Here is a tiny trained network, its code and every weight. The questions are about switching its units off for an input and a class, where a switched-off unit gives its printed mean instead of its output.

import numpy as np


def w(rows, s, z=0):
    codes = np.array(rows[::2]) - 128.0
    scale = np.full(codes.shape[1], s)
    scale[-1] = z or s
    return codes * scale


def norm(h):
    return h / np.sqrt((h * h).mean(-1, keepdims=True) + 1e-5)


def f(y):
    return np.maximum(y, 0)


def log_softmax(a):
    a = a - a.max(-1, keepdims=True)
    return a - np.log(np.exp(a).sum(-1, keepdims=True))


def net(x, mask):
    res = np.array(x, float).reshape(1, 7) / 4 @ E
    u = 0
    for l in range(3):
        y = f(norm(res) @ A[l][:, :-1].T + A[l][:, -1])
        res = res + np.where(mask[u : u + 6], y, B[l][:, -1]) @ B[l][:, :-1]
        u += 6
    return log_softmax(norm(res)[-1] @ U[:, :-1].T + U[:, -1])


A, B = {}, {}
E = w([
[160,107,171,99,106,128,175,124,163,135],'x0',
[175,170,139,83,104,160,98,220,179,178],'x1',
[117,107,140,61,98,51,154,253,121,167],'x2',
[159,191,120,102,110,144,172,142,96,87],'x3',
[161,162,14,71,95,136,69,176,128,85],'x4',
[128,100,53,123,95,139,72,148,203,117],'x5',
[63,246,118,200,168,179,146,101,120,96],'x6',
],0.006)
A[0] = w([
[72,198,176,118,195,164,116,102,111,100,34],'L0N0',
[93,187,18,153,162,153,63,97,154,175,5],'L0N1',
[60,225,148,197,109,154,151,109,151,85,119],'L0N2',
[158,53,204,84,174,157,88,116,222,151,15],'L0N3',
[170,50,148,141,118,176,106,2,105,52,53],'L0N4',
[110,70,187,110,168,97,124,197,75,109,75],'L0N5',
],0.0057,0.0027)
B[0] = w([
[130,125,196,77,119,137,120,101,136,80,189],'L0N0',
[123,153,120,193,190,91,114,137,213,145,212],'L0N1',
[159,136,156,128,109,123,79,140,79,96,236],'L0N2',
[235,5,181,171,162,128,116,158,161,201,217],'L0N3',
[153,144,77,61,121,147,199,17,161,143,254],'L0N4',
[80,191,151,128,116,101,200,129,133,183,200],'L0N5',
],0.011,0.0038)
A[1] = w([
[88,140,77,217,182,182,63,155,204,83,85],'L1N0',
[147,130,102,33,155,164,151,140,121,154,151],'L1N1',
[71,133,39,134,104,103,124,14,171,176,9],'L1N2',
[2,197,210,94,171,42,221,8,60,154,70],'L1N3',
[120,30,147,106,207,142,164,164,88,134,31],'L1N4',
[137,247,139,139,154,98,71,130,203,113,165],'L1N5',
],0.0054,0.0014)
B[1] = w([
[227,185,51,164,210,111,4,135,132,120,195],'L1N0',
[1,55,137,110,161,147,111,101,143,158,180],'L1N1',
[177,110,73,131,75,91,144,107,137,131,191],'L1N2',
[127,184,104,118,157,107,167,178,62,155,253],'L1N3',
[130,130,213,128,199,105,102,182,125,184,163],'L1N4',
[131,81,92,150,163,116,84,192,166,132,206],'L1N5',
],0.0091,0.0057)
A[2] = w([
[94,33,102,184,75,189,195,3,99,77,37],'L2N0',
[65,133,69,34,59,173,136,148,187,214,127],'L2N1',
[80,254,141,164,132,188,144,66,120,49,77],'L2N2',
[162,135,45,177,181,217,110,62,230,111,154],'L2N3',
[154,202,164,143,170,223,106,136,123,54,90],'L2N4',
[210,102,195,145,56,139,80,111,120,235,5],'L2N5',
],0.007,0.0025)
B[2] = w([
[130,132,76,123,5,199,182,79,174,128,188],'L2N0',
[127,147,116,119,99,190,110,156,143,93,208],'L2N1',
[127,56,200,117,111,145,77,144,122,86,179],'L2N2',
[88,208,87,110,132,75,110,126,131,150,254],'L2N3',
[177,86,134,181,120,110,145,74,84,73,179],'L2N4',
[88,27,148,206,156,119,140,116,156,115,201],'L2N5',
],0.012,0.0064)
U = w([
[146,131,44,90,64,174,193,9,167,123,170],'0',
[172,200,54,204,212,55,4,114,164,96,235],'1',
[96,116,93,76,78,205,93,227,165,78,4],'2',
[161,99,225,190,146,160,96,70,35,20,54],'3',
[53,205,173,110,190,70,194,173,33,215,71],'4',
[129,2,191,186,179,136,136,141,213,194,197],'5',
],0.013,0.0016)

Each question gives the input, the list of numbers given to net, and the class t.
The units are the neurons (one row each of A and B). Each row of codes is followed by its name. A weight is (code - 128) times the scale printed after its matrix; where a second scale follows, it is the last column's (A, B and U).
mask holds one flag per neuron, layer by layer. A switched-off neuron (its flag False) gives its mean, the last column of its row in B, instead of its output. The means were averaged over made-up inputs and are rounded, as every weight is.
A unit's drop is (log p(t) with every unit on - log p(t) with that unit switched off) / (log p(t) with every unit on - log p(t) with every unit switched off).
The circuit of an input: a set's keep is (log p(t) with only the set's units on - log p(t) with every unit switched off) / (log p(t) with every unit on - log p(t) with every unit switched off). Starting from the 12 units with the biggest drops (on a tie, the unit counted first), units are removed one at a time, each time the one whose removal leaves the highest keep (on an exact tie, the one counted first), for as long as the keep stays at least 0.8.
units of the circuit, in order: the units of the circuit, biggest drop first
top k neurons: the k neurons with the biggest drops, biggest first
k most important neurons of layer l: the k neurons of layer l with the biggest drops, biggest first
input [-6,2,-3,-8,5,-3,-6], class 5: top 3 neurons -> [L0N3, L2N5, L1N4]
input [-5,3,-6,-1,-1,-4,3], class 3: units of the circuit, in order -> [L2N2]
input [5,0,-2,-2,0,1,5], class 3: units of the circuit, in order -> [L0N2, L2N4]
input [-5,-7,3,0,8,-2,-8], class 2: units of the circuit, in order -> [L0N4, L0N3, L1N0, L2N3]
input [-8,2,-6,8,2,-6,-5], class 0: 2 most important neurons of layer 0 -> [L0N4, L0N2]
input [5,1,-3,5,-8,-7,-1], class 4: top 3 neurons -> [L1N3, L1N0, L2N5]
input [-8,-8,2,1,-8,6,-1], class 0: top 3 neurons -> [L0N4, L1N2, L2N0]
input [3,-7,4,-7,-2,6,4], class 1: 2 most important neurons of layer 0 -> [L0N4, L0N5]
input [0,-8,-4,-7,2,0,5], class 0: top 4 neurons -> [L0N4, L2N0, L1N2, L0N0]
input [0,-5,0,7,-7,0,-6], class 4: top 2 neurons -> [L1N3, L0N5]
input [-5,-4,3,-3,5,-7,6], class 3: top 2 neurons -> [L0N0, L0N2]
input [-4,4,1,-3,-1,-3,2], class 4: 2 most important neurons of layer 0 -> [L0N3, L0N0]
input [6,-8,0,-8,5,-4,6], class 0: 2 most important neurons of layer 0 -> [L0N4, L0N5]
input [4,-8,2,0,-6,-7,-8], class 4: units of the circuit, in order -> [L1N3]
input [-3,-6,7,3,4,2,-3], class 2: top 2 neurons -> [L2N1, L2N3]
input [-4,-5,4,-8,-5,0,-1], class 4: top 2 neurons -> [L1N3, L0N5]
input [-2,7,7,-4,2,-5,0], class 2: 2 most important neurons of layer 0 -> [L0N3, L0N1]
input [0,0,1,7,-2,1,-3], class 4: top 2 neurons -> [L0N3, L0N5]
input [4,-2,6,7,-4,6,2], class 4: 3 most important neurons of layer 1 -> [L1N3, L1N5, L1N2]
input [-1,2,-7,4,-8,7,1], class 0: units of the circuit, in order -> [L0N4]
input [-1,0,5,-5,5,-7,8], class 3: top 2 neurons -> [L0N2, L0N0]
